Below is a small trained network, with its code and all its weights. Each question gives an input and a class and asks what happens when units are switched off, that is, made to give their printed mean instead of their output.

import numpy as np


def w(rows, s, z=0):
    codes = np.array(rows[::2]) - 128.0
    scale = np.full(codes.shape[1], s)
    scale[-1] = z or s
    return codes * scale


def f(y):
    return y / 2 * (1 + np.tanh(0.7978845608 * (y + 0.044715 * y**3)))


def log_softmax(a):
    a = a - a.max(-1, keepdims=True)
    return a - np.log(np.exp(a).sum(-1, keepdims=True))


def net(x, mask):
    res = np.array(x, float).reshape(1, 8) / 4 @ E
    y = f(res @ A[0][:, :-1].T + A[0][:, -1])
    res = res + np.where(mask, y, B[0][:, -1]) @ B[0][:, :-1]
    return log_softmax(res[-1] @ U[:, :-1].T + U[:, -1])


A, B = {}, {}
E = w([
[149,129,183,158,181,31,102],'x0',
[102,205,126,147,155,180,60],'x1',
[150,203,69,91,148,78,94],'x2',
[2,34,41,58,187,191,122],'x3',
[75,98,96,121,84,90,124],'x4',
[229,55,102,29,150,76,93],'x5',
[183,128,167,172,173,210,123],'x6',
[152,179,197,77,146,122,240],'x7',
],0.0083)
A[0] = w([
[91,159,155,230,125,155,186,158],'neuron 1',
[174,110,92,70,143,39,136,218],'neuron 2',
[175,133,144,150,119,115,198,136],'neuron 3',
[92,152,44,109,99,116,57,137],'neuron 4',
[74,89,116,59,206,128,189,163],'neuron 5',
[174,130,149,99,152,30,149,191],'neuron 6',
[65,108,60,98,158,138,110,223],'neuron 7',
[179,142,98,73,106,21,164,176],'neuron 8',
[98,156,157,209,76,107,178,196],'neuron 9',
[142,51,101,94,202,198,181,209],'neuron 10',
[60,143,152,132,54,109,139,184],'neuron 11',
[183,167,140,139,161,159,83,223],'neuron 12',
[96,163,133,178,72,150,175,158],'neuron 13',
[141,215,187,126,187,183,65,224],'neuron 14',
[159,156,115,149,111,64,107,218],'neuron 15',
[97,116,138,171,83,146,146,177],'neuron 16',
[52,127,170,109,147,152,188,224],'neuron 17',
[137,133,136,100,108,51,144,168],'neuron 18',
[99,172,66,133,169,96,93,252],'neuron 19',
[105,178,100,89,142,163,118,140],'neuron 20',
[83,94,118,43,198,134,165,143],'neuron 21',
[76,126,126,95,87,119,31,135],'neuron 22',
[101,174,118,150,111,163,201,227],'neuron 23',
[135,91,83,117,104,159,87,189],'neuron 24',
[161,12,101,119,82,191,121,158],'neuron 25',
[160,150,126,113,122,43,153,169],'neuron 26',
[104,73,66,126,157,105,94,207],'neuron 27',
[198,142,148,192,171,112,93,187],'neuron 28',
],0.011,0.0034)
B[0] = w([
[166,106,113,226,104,84,187,234],'neuron 1',
[79,114,156,23,158,122,137,236],'neuron 2',
[78,93,165,150,92,98,106,195],'neuron 3',
[62,132,66,137,86,92,73,219],'neuron 4',
[114,185,47,92,181,187,224,227],'neuron 5',
[84,145,244,49,202,64,113,236],'neuron 6',
[97,134,23,131,99,157,143,254],'neuron 7',
[86,129,213,2,159,41,139,239],'neuron 8',
[174,56,180,202,135,47,158,227],'neuron 9',
[179,150,118,79,117,213,141,238],'neuron 10',
[123,41,65,127,127,67,182,191],'neuron 11',
[124,245,200,197,82,185,65,220],'neuron 12',
[184,94,112,178,95,57,164,204],'neuron 13',
[155,195,190,204,80,161,121,254],'neuron 14',
[101,146,196,114,234,29,115,203],'neuron 15',
[158,15,67,152,124,116,121,183],'neuron 16',
[155,106,95,132,123,156,189,212],'neuron 17',
[117,106,196,56,135,83,163,190],'neuron 18',
[52,156,138,172,103,105,139,207],'neuron 19',
[122,157,123,119,47,175,134,176],'neuron 20',
[105,172,39,82,203,206,199,223],'neuron 21',
[80,101,63,150,114,124,83,196],'neuron 22',
[198,130,90,144,34,72,217,206],'neuron 23',
[134,96,75,91,94,142,69,203],'neuron 24',
[186,95,145,61,120,186,101,234],'neuron 25',
[109,144,236,75,189,9,160,209],'neuron 26',
[92,102,75,106,163,137,90,228],'neuron 27',
[141,198,215,187,215,143,62,233],'neuron 28',
],0.007,0.0099)
U = w([
[55,106,201,75,187,25,168,195],'0',
[224,40,126,81,61,154,39,235],'1',
[181,16,108,211,84,34,254,46],'2',
[150,230,112,133,36,130,187,185],'3',
[97,136,70,113,191,189,235,7],'4',
[13,71,56,140,69,97,58,60],'5',
[133,194,173,242,165,109,107,143],'6',
],0.0085,0.0013)

Each question gives the input, the list of numbers given to net, and the class t.
The units are the neurons (one row each of A and B). Each row of codes is followed by its name. A weight is (code - 128) times the scale printed after its matrix; where a second scale follows, it is the last column's (A, B and U).
mask holds one flag per neuron, in row order. A switched-off neuron (its flag False) gives its mean, the last column of its row in B, instead of its output. The means were averaged over made-up inputs and are rounded, as every weight is.
A unit's drop is (log p(t) with every unit on - log p(t) with that unit switched off) / (log p(t) with every unit on - log p(t) with every unit switched off).
The circuit of an input: a set's keep is (log p(t) with only the set's units on - log p(t) with every unit switched off) / (log p(t) with every unit on - log p(t) with every unit switched off). Starting from the 12 units with the biggest drops (on a tie, the unit counted first), units are removed one at a time, each time the one whose removal leaves the highest keep (on an exact tie, the one counted first), for as long as the keep stays at least 0.8.
units of the circuit, in order: the units of the circuit, biggest drop first
k most important neurons: the k neurons with the biggest drops, biggest first
drop when u is switched off: that unit's drop, to one decimal
input [-5,6,5,3,0,-8,3,-1], class 3: units of the circuit, in order => neuron 20
input [0,4,7,5,7,5,-1,4], class 4: 2 most important neurons => neuron 21; neuron 5
input [1,8,-7,5,-8,-4,1,7], class 3: units of the circuit, in order => neuron 14; neuron 23
input [-2,2,4,7,-6,-8,5,6], class 3: units of the circuit, in order => neuron 23; neuron 14
input [-3,-7,3,4,6,-5,5,6], class 2: 2 most important neurons => neuron 23; neuron 13
input [-6,6,-2,8,6,7,6,-4], class 4: 3 most important neurons => neuron 21; neuron 10; neuron 5
input [7,8,-7,-3,8,-1,-1,-4], class 6: 3 most important neurons => neuron 23; neuron 28; neuron 17
input [2,-1,0,5,-8,5,5,-5], class 1: 2 most important neurons => neuron 25; neuron 24
input [-8,-1,4,-5,3,8,6,-1], class 0: 2 most important neurons => neuron 8; neuron 2
input [5,-2,-8,4,1,4,-8,-3], class 4: 2 most important neurons => neuron 5; neuron 21
input [-3,-5,-8,-5,3,3,-1,-4], class 1: 2 most important neurons => neuron 25; neuron 1
input [3,-4,-3,-4,-3,-8,5,-6], class 2: 2 most important neurons => neuron 1; neuron 9
input [6,7,-1,6,8,1,-5,3], class 5: 2 most important neurons => neuron 4; neuron 22
input [5,5,2,8,-5,-3,5,3], class 4: units of the circuit, in order => neuron 5
input [0,8,-6,-3,-6,7,-2,-7], class 6: 2 most important neurons => neuron 28; neuron 12
input [3,-7,-1,3,2,-2,6,-7], class 1: drop when neuron 25 is switched off => 0.2
input [1,5,6,7,-5,-4,7,-7], class 5: drop when neuron 4 is switched off => 0.1
input [3,-7,-7,5,-5,2,7,-7], class 1: drop when neuron 25 is switched off => 0.5
